Below are the code and all the weights of a small trained network. Each question names an input and a class and asks about switching units off, where a switched-off unit gives its printed mean instead of its output.

import numpy as np


def w(rows, s, z=0):
    codes = np.array(rows[::2]) - 128.0
    scale = np.full(codes.shape[1], s)
    scale[-1] = z or s
    return codes * scale


def norm(h):
    return h / np.sqrt((h * h).mean(-1, keepdims=True) + 1e-5)


def f(y):
    return np.maximum(y, 0)


def log_softmax(a):
    a = a - a.max(-1, keepdims=True)
    return a - np.log(np.exp(a).sum(-1, keepdims=True))


def net(x, mask):
    res = np.array(x, float).reshape(1, 4) / 4 @ E
    u = 0
    for l in range(3):
        y = f(norm(res) @ A[l][:, :-1].T + A[l][:, -1])
        res = res + np.where(mask[u : u + 11], y, B[l][:, -1]) @ B[l][:, :-1]
        u += 11
    return log_softmax(norm(res)[-1] @ U[:, :-1].T + U[:, -1])


A, B = {}, {}
E = w([
[205,166,149],'x0',
[208,10,153],'x1',
[100,103,250],'x2',
[129,130,128],'x3',
],0.0021)
A[0] = w([
[96,79,159,58],'L0N1',
[10,95,254,248],'L0N2',
[189,159,201,156],'L0N3',
[21,124,21,91],'L0N4',
[151,102,175,76],'L0N5',
[155,84,76,76],'L0N6',
[128,175,7,89],'L0N7',
[93,128,182,8],'L0N8',
[180,138,195,79],'L0N9',
[199,189,107,96],'L0N10',
[206,85,166,177],'L0N11',
],0.0041,0.0016)
B[0] = w([
[157,235,63,151],'L0N1',
[99,91,40,252],'L0N2',
[20,126,161,173],'L0N3',
[4,187,127,199],'L0N4',
[130,161,128,149],'L0N5',
[85,110,163,156],'L0N6',
[133,77,102,195],'L0N7',
[156,11,147,140],'L0N8',
[40,249,121,154],'L0N9',
[45,143,164,164],'L0N10',
[109,194,97,193],'L0N11',
],0.0028,0.0034)
A[1] = w([
[147,105,198,6],'L1N1',
[238,42,168,219],'L1N2',
[98,106,103,245],'L1N3',
[133,122,2,95],'L1N4',
[104,154,149,66],'L1N5',
[180,184,125,217],'L1N6',
[105,99,85,63],'L1N7',
[164,124,110,30],'L1N8',
[77,140,191,64],'L1N9',
[188,200,170,198],'L1N10',
[175,174,160,34],'L1N11',
],0.0071,0.0012)
B[1] = w([
[119,146,52,141],'L1N1',
[138,236,178,197],'L1N2',
[235,171,189,222],'L1N3',
[116,51,56,253],'L1N4',
[253,118,110,160],'L1N5',
[3,97,129,164],'L1N6',
[92,109,161,188],'L1N7',
[73,101,80,139],'L1N8',
[76,59,88,185],'L1N9',
[34,85,129,167],'L1N10',
[20,132,108,141],'L1N11',
],0.0041,0.0038)
A[2] = w([
[101,127,170,129],'L2N1',
[146,160,143,55],'L2N2',
[140,56,126,188],'L2N3',
[86,79,250,101],'L2N4',
[59,111,196,80],'L2N5',
[6,254,73,207],'L2N6',
[221,168,161,249],'L2N7',
[93,125,86,145],'L2N8',
[144,123,55,64],'L2N9',
[115,144,164,108],'L2N10',
[239,113,197,190],'L2N11',
],0.0073,0.0016)
B[2] = w([
[165,140,74,146],'L2N1',
[113,44,124,131],'L2N2',
[106,158,239,164],'L2N3',
[140,81,49,164],'L2N4',
[146,118,58,168],'L2N5',
[160,122,197,255],'L2N6',
[87,166,203,144],'L2N7',
[149,115,152,181],'L2N8',
[156,51,102,158],'L2N9',
[89,135,125,137],'L2N10',
[112,173,252,146],'L2N11',
],0.0046,0.0079)
U = w([
[106,57,8,198],'0',
[95,218,246,211],'1',
[102,87,171,220],'2',
[2,93,166,144],'3',
[179,145,132,57],'4',
[156,221,81,2],'5',
[131,219,82,9],'6',
[187,225,78,36],'7',
],0.009,0.0052)

Each question gives the input, the list of numbers given to net, and the class t.
The units are the neurons (one row each of A and B). Each row of codes is followed by its name. A weight is (code - 128) times the scale printed after its matrix; where a second scale follows, it is the last column's (A, B and U).
mask holds one flag per neuron, layer by layer. A switched-off neuron (its flag False) gives its mean, the last column of its row in B, instead of its output. The means were averaged over made-up inputs and are rounded, as every weight is.
A unit's drop is (log p(t) with every unit on - log p(t) with that unit switched off) / (log p(t) with every unit on - log p(t) with every unit switched off).
The circuit of an input: a set's keep is (log p(t) with only the set's units on - log p(t) with every unit switched off) / (log p(t) with every unit on - log p(t) with every unit switched off). Starting from the 12 units with the biggest drops (on a tie, the unit counted first), units are removed one at a time, each time the one whose removal leaves the highest keep (on an exact tie, the one counted first), for as long as the keep stays at least 0.8.
units of the circuit, in order: the units of the circuit, biggest drop first
most important unit: the unit with the biggest drop
top k neurons: the k neurons with the biggest drops, biggest first
k most important neurons of layer l: the k neurons of layer l with the biggest drops, biggest first
input [-2,-8,-6,-3], class 1: top 4 neurons -> [L0N4 L0N2 L2N4 L2N6]
input [7,0,-2,6], class 3: units of the circuit, in order -> [L1N6]
input [1,-7,-7,6], class 0: units of the circuit, in order -> [L1N4 L1N2]
input [6,-8,-6,7], class 1: units of the circuit, in order -> [L2N6 L1N6]
input [-5,5,-4,3], class 1: 4 most important neurons of layer 2 -> [L2N3 L2N4 L2N5 L2N1]
input [4,5,-3,-1], class 1: units of the circuit, in order -> [L0N2 L1N2]
input [8,-6,-4,1], class 3: top 3 neurons -> [L1N6 L1N10 L1N3]
input [4,-2,5,3], class 0: 3 most important neurons of layer 1 -> [L1N4 L1N9 L1N2]
input [4,-4,-2,-5], class 2: top 2 neurons -> [L1N2 L0N7]
input [4,7,5,7], class 1: top 3 neurons -> [L1N2 L0N4 L1N4]
input [-5,5,4,4], class 1: 2 most important neurons of layer 0 -> [L0N4 L0N10]
input [2,3,6,-4], class 0: units of the circuit, in order -> [L2N6 L2N4]
input [8,-7,8,-7], class 0: 2 most important neurons of layer 2 -> [L2N4 L2N5]
input [7,-1,-7,5], class 0: most important unit -> L1N4
input [-7,7,2,-1], class 1: top 2 neurons -> [L2N11 L0N4]
input [4,8,-7,-7], class 1: 2 most important neurons of layer 1 -> [L1N2 L1N9]
input [3,-6,6,-3], class 0: 4 most important neurons of layer 0 -> [L0N11 L0N4 L0N8 L0N1]
input [5,-4,-5,7], class 2: top 2 neurons -> [L2N6 L0N2]
input [4,-3,4,-1], class 0: 4 most important neurons of layer 0 -> [L0N4 L0N11 L0N1 L0N8]
input [5,7,5,2], class 1: most important unit -> L1N2
input [2,6,4,5], class 1: top 2 neurons -> [L0N4 L1N2]
input [2,5,2,5], class 1: top 3 neurons -> [L1N1 L0N4 L1N2]
input [-2,-2,-4,6], class 2: top 2 neurons -> [L0N4 L0N2]
input [-2,5,-2,2], class 1: top 2 neurons -> [L1N2 L0N2]
input [3,-4,-6,0], class 0: top 3 neurons -> [L1N4 L0N7 L1N2]
input [6,-7,8,-7], class 0: top 2 neurons -> [L1N9 L2N4]
